a =
array([[5, 5, 6, 7, 2, 5, 3, 7, 6, 6, 3, 6],
       [5, 5, 6, 3, 5, 5, 8, 7, 3, 5, 4, 5],
       [5, 4, 4, 4, 5, 6, 7, 7, 2, 6, 4, 6],
       [5, 5, 6, 3, 5, 5, 8, 7, 3, 5, 4, 5],
       [5, 6, 7, 6, 2, 5, 3, 6, 6, 6, 3, 7],
       [5, 5, 6, 7, 2, 5, 3, 7, 6, 6, 3, 6],
       [5, 6, 7, 6, 2, 5, 3, 6, 6, 6, 3, 7],
       [3, 7, 5, 4, 7, 4, 5, 5, 2, 3, 7, 5]])
a[0][0] => 5
a[0][10] => 3
a[-3][-6] => 3
a[0][1] => 5
a[-5][5] => 5
a[-6][-2] => 4
a[3] => [5, 5, 6, 3, 5, 5, 8, 7, 3, 5, 4, 5]
a[:, -9] => [7, 3, 4, 3, 6, 7, 6, 4]
a[4][-9] => 6
a[-5][-5] => 7
a[-7][9] => 5
a[-7][-6] => 8
a[3][-1] => 5
a[-7] => [5, 5, 6, 3, 5, 5, 8, 7, 3, 5, 4, 5]
a[6][4] => 2
a[-5][-8] => 5
a[2] => [5, 4, 4, 4, 5, 6, 7, 7, 2, 6, 4, 6]
a[:, -2] => [3, 4, 4, 4, 3, 3, 3, 7]
a[:, 0] => [5, 5, 5, 5, 5, 5, 5, 3]
a[7] => [3, 7, 5, 4, 7, 4, 5, 5, 2, 3, 7, 5]
a[-4][10] => 3
a[:, -8] => [2, 5, 5, 5, 2, 2, 2, 7]
a[:, -10] => [6, 6, 4, 6, 7, 6, 7, 5]
a[5][11] => 6
a[5][1] => 5
a[-4][-5] => 6
a[0] => [5, 5, 6, 7, 2, 5, 3, 7, 6, 6, 3, 6]
a[-4][-10] => 7
a[-3][0] => 5
a[:, -6] => [3, 8, 7, 8, 3, 3, 3, 5]
a[:, 5] => [5, 5, 6, 5, 5, 5, 5, 4]

m = [ 5.73  6.79 -1.47 -6.79  7.65 -7.37 -8.08  6.14 -6.86]
m[-9] = 5.73
m[6] = -8.08
m[1] = 6.79
m[-5] = 7.65
m[-4] = -7.37

B =
32	17	49	22
30	24	34	44
60	34	67	67
38	50	64	33
49	40	32	41
36	40	28	39
32	64	70	75
29	72	25	36
76	69	83	43
30	43	47	73
26	19	21	43
27	34	54	56
80	29	53	57
63	58	66	58
18	42	80	60
B[0][0] = 32
B[:, 3] = [22, 44, 67, 33, 41, 39, 75, 36, 43, 73, 43, 56, 57, 58, 60]
B[13][3] = 58
B[5][3] = 39
B[:, 2] = [49, 34, 67, 64, 32, 28, 70, 25, 83, 47, 21, 54, 53, 66, 80]
B[4] = [49, 40, 32, 41]
B[4][3] = 41
B[:, 1] = [17, 24, 34, 50, 40, 40, 64, 72, 69, 43, 19, 34, 29, 58, 42]
B[9][2] = 47
B[12][3] = 57
B[:, 0] = [32, 30, 60, 38, 49, 36, 32, 29, 76, 30, 26, 27, 80, 63, 18]
B[9][0] = 30
B[3][2] = 64
B[6][3] = 75
B[10][3] = 43
B[9][1] = 43
B[8][2] = 83
B[5][0] = 36
B[13][2] = 66

x =
array([[ -75,  -76, -139, -426,  174,  -15, -189,    1, -617, -724, -353,
        -231, -138],
       [-319, -620, -506,  -66, -100, -517, -134, -473, -677, -199,   24,
         -48, -452],
       [-255, -662, -185, -308,  149, -381, -216, -512, -346, -335,  -62,
        -214, -530],
       [-154, -438,  148, -511,  207, -124, -294, -362,  189, -419, -242,
        -370, -433],
       [-103, -105, -371, -306,  141, -119, -131,   22, -171, -774, -289,
        -121, -117],
       [-222, -374, -695,  -67,   13, -407,  -62, -182, -317, -570,  -80,
          34, -253],
       [-265, -466, -686,  -41,  -39, -471,  -81, -273,  314, -434,  -26,
          27, -318],
       [-110, -300,  -42, -469,  278,  -90, -225, -182, -396, -681, -283,
        -291, -315],
       [-241, -342, -755,  -10, -104, -427,  -54, -165, -112, -481,  -72,
          51, -214],
       [-243, -305, -762,    1, -129, -420,  -50, -146,   12, -480,  -83,
          63, -195],
       [ -78,   -8, -153, -409,  106,    0, -186,   44, -383, -704, -382,
        -232,  -85],
       [-145, -414,   72, -508,  250, -129, -263, -310, -232, -529, -247,
        -345, -411],
       [-340, -655, -353, -105, -160, -498, -196, -555,  782,  -53,    9,
        -131, -488]])
x[0, -13] => -75
x[10, -13] => -78
x[:, 7] => [1, -473, -512, -362, 22, -182, -273, -182, -165, -146, 44, -310, -555]
x[-5, 3] => -10
x[-10, -3] => -242
x[-7, 0] => -265
x[9] => [-243, -305, -762, 1, -129, -420, -50, -146, 12, -480, -83, 63, -195]
x[:, -3] => [-353, 24, -62, -242, -289, -80, -26, -283, -72, -83, -382, -247, 9]
x[3] => [-154, -438, 148, -511, 207, -124, -294, -362, 189, -419, -242, -370, -433]
x[-10, 7] => -362
x[:, -10] => [-426, -66, -308, -511, -306, -67, -41, -469, -10, 1, -409, -508, -105]
x[4, 8] => -171
x[-8] => [-222, -374, -695, -67, 13, -407, -62, -182, -317, -570, -80, 34, -253]
x[:, -5] => [-617, -677, -346, 189, -171, -317, 314, -396, -112, 12, -383, -232, 782]
x[9, -3] => -83
x[5, 1] => -374
x[-13, -1] => -138
x[-11] => [-255, -662, -185, -308, 149, -381, -216, -512, -346, -335, -62, -214, -530]
x[12, -9] => -160
x[-7, -11] => -686
x[1, -7] => -134
x[-5, 1] => -342
x[-6] => [-110, -300, -42, -469, 278, -90, -225, -182, -396, -681, -283, -291, -315]
x[1, -8] => -517
x[10, 9] => -704
x[-5, 9] => -481
x[-7, 11] => 27
x[9, 1] => -305
x[4, -10] => -306
x[6, -12] => -466
x[1, -2] => -48
x[11, 8] => -232
